[[-3.47 -1.27]
 [ 8.03  2.88]
 [ 5.47  1.73]]
=>
[-1.27  8.03]

[[-5.41 -5.08  7.25 -4.26  5.08]
 [-1.25  2.83  5.26 -4.92 -7.13]
 [-5.87  7.54  3.25  1.56 -5.72]]
=>
[ 5.08 -4.92  3.25]

[[-0.52 -2.27 -0.87]
 [-4.27 -3.40 -3.06]
 [ 6.08  2.19 -3.40]
 [ 1.21 -6.90  7.54]]
=>
[-0.87 -3.40  6.08]

[[7.91 3.12 3.75]
 [4.71 2.81 4.37]
 [4.18 4.57 5.57]
 [6.00 6.70 6.31]]
=>
[3.75 2.81 4.18]

[[ 6.98  0.63 -4.33 -1.41]
 [-8.02  5.99  5.77  2.57]
 [-5.87  1.85  5.95  2.66]
 [-4.55 -4.72 -4.93  5.07]]
=>
[-1.41  5.77  1.85 -4.55]

[[-3.54 -5.79  6.52  7.18]
 [ 6.87  5.11  5.76 -7.09]
 [ 6.14  1.83 -7.66 -7.38]
 [ 6.17  3.69 -6.83 -7.06]
 [ 5.58 -8.43 -7.48 -5.32]]
=>
[7.18 5.76 1.83 6.17]
---
[[-5.84 -2.92 -3.19 -4.68 -3.20]
 [-4.21 -3.00  0.25 -2.90 -2.19]
 [-3.16  2.03 -3.31 -2.86 -7.00]
 [-1.49  3.99 -1.58  4.69 -5.82]
 [-2.34  1.36  3.98 -1.70  1.36]]
=>
[[-4.21 -3.00  0.25]
 [-3.16  2.03 -3.31]]

[[-0.28 -2.55 -0.94 -0.67 -0.69]
 [-3.98  6.17 -4.34 -4.15 -4.27]
 [ 5.83 -4.22  6.05  6.07  5.97]
 [-3.72  6.66 -3.55 -3.74 -3.62]
 [-3.63  6.50 -3.51 -3.63 -3.57]]
=>
[[-3.98  6.17 -4.34]
 [ 5.83 -4.22  6.05]]

[[ 9.05  4.37 -5.26 -6.13  2.62]
 [-3.27  1.39  8.14 -6.94  5.98]
 [ 6.69  4.67 -6.41 -4.85 -5.51]
 [ 2.80 -5.29 -7.58  8.95 -0.02]
 [ 7.05 -6.90  3.85  0.75  8.63]]
=>
[[-3.27  1.39  8.14]
 [ 6.69  4.67 -6.41]]

[[-3.82  1.21 -7.68  0.56]
 [-0.05 -1.28 -2.50 -2.02]
 [ 0.42  0.77 -6.53 -0.31]
 [-4.56 -1.52 -8.83  0.02]
 [ 0.36  0.42 -6.76 -0.82]]
=>
[[-0.05 -1.28 -2.50]
 [ 0.42  0.77 -6.53]]

[[-1.96 -4.99  0.36 -7.08 -4.29]
 [ 0.80  2.44 -0.35  7.81  5.72]
 [ 0.40 -5.91  2.79  2.88  5.09]]
=>
[[ 0.80  2.44 -0.35]
 [ 0.40 -5.91  2.79]]

[[-6.15 -4.17  3.54  1.17]
 [ 9.03  6.49 -4.62 -4.18]
 [-7.45 -5.81  5.42  3.63]]
=>
[[ 9.03  6.49 -4.62]
 [-7.45 -5.81  5.42]]

[[-6.36  3.90  0.38  6.45 -0.67]
 [-1.58  0.15 -1.44  6.10  1.21]
 [-6.06  4.09  1.15  6.41 -0.61]
 [-5.72  3.47 -1.36  6.91  1.71]
 [-1.58  0.14  0.97  7.01  2.20]]
=>
[[-1.58  0.15 -1.44]
 [-6.06  4.09  1.15]]

[[ 6.90  7.32 -7.03  6.65]
 [-0.17 -1.13  0.04 -2.19]
 [-6.19 -5.99  6.88 -6.23]
 [ 7.31  7.54 -6.66  7.09]
 [ 3.60  3.84 -3.64  4.13]]
=>
[[-0.17 -1.13  0.04]
 [-6.19 -5.99  6.88]]

[[ 2.32  1.28  2.21 -7.17 -3.80]
 [-1.83 -4.03 -0.97 -2.67 -1.83]
 [-0.96 -0.53 -3.94 -0.08  7.97]
 [-0.73  1.13 -0.74 -1.79  2.10]
 [-4.56 -1.90 -0.65 -0.11  6.87]]
=>
[[-1.83 -4.03 -0.97]
 [-0.96 -0.53 -3.94]]
---
[[ 0.85  5.48 -8.21  0.39  7.32]
 [-1.41  1.32  8.66 -0.57  1.02]]
=>
[[ 5.48 -8.21]
 [ 1.32  8.66]]

[[-4.47 -2.06  5.84]
 [-4.16  6.51 -1.00]
 [-0.42  6.62 -7.34]
 [-4.93 -0.45  5.40]
 [ 5.57 -4.49 -5.46]]
=>
[[-2.06  5.84]
 [ 6.51 -1.00]]

[[ 2.70 -0.19 -1.01 -0.32]
 [-1.64 -3.05 -0.50 -0.24]
 [ 2.04  6.45 -3.59 -0.61]
 [-1.36  1.41 -2.44  0.78]]
=>
[[-0.19 -1.01]
 [-3.05 -0.50]]

[[-1.53 -2.22 -6.25  2.83]
 [ 6.11  3.92 -8.54 -2.53]]
=>
[[-2.22 -6.25]
 [ 3.92 -8.54]]

[[ 4.28  3.37 -6.29  5.17 -3.04]
 [ 1.35  6.55 -3.96  0.78  1.53]]
=>
[[ 3.37 -6.29]
 [ 6.55 -3.96]]

[[ 7.11  6.33 -5.47 -7.06 -6.59]
 [-0.23  4.94 -5.84 -8.69  1.30]]
=>
[[ 6.33 -5.47]
 [ 4.94 -5.84]]

[[-0.09 -1.58 -1.77  7.23]
 [-0.58 -0.67  1.57  6.51]
 [-0.40 -1.01  0.23  6.90]
 [-0.92 -1.38  3.50  4.98]]
=>
[[-1.58 -1.77]
 [-0.67  1.57]]

[[-3.41  1.98  5.59 -3.39]
 [-2.28  2.29 -0.02 -1.84]
 [ 4.50  0.56 -4.14  4.27]
 [-1.82  2.10 -0.95 -1.44]
 [ 6.55  2.32 -3.65  6.36]]
=>
[[ 1.98  5.59]
 [ 2.29 -0.02]]
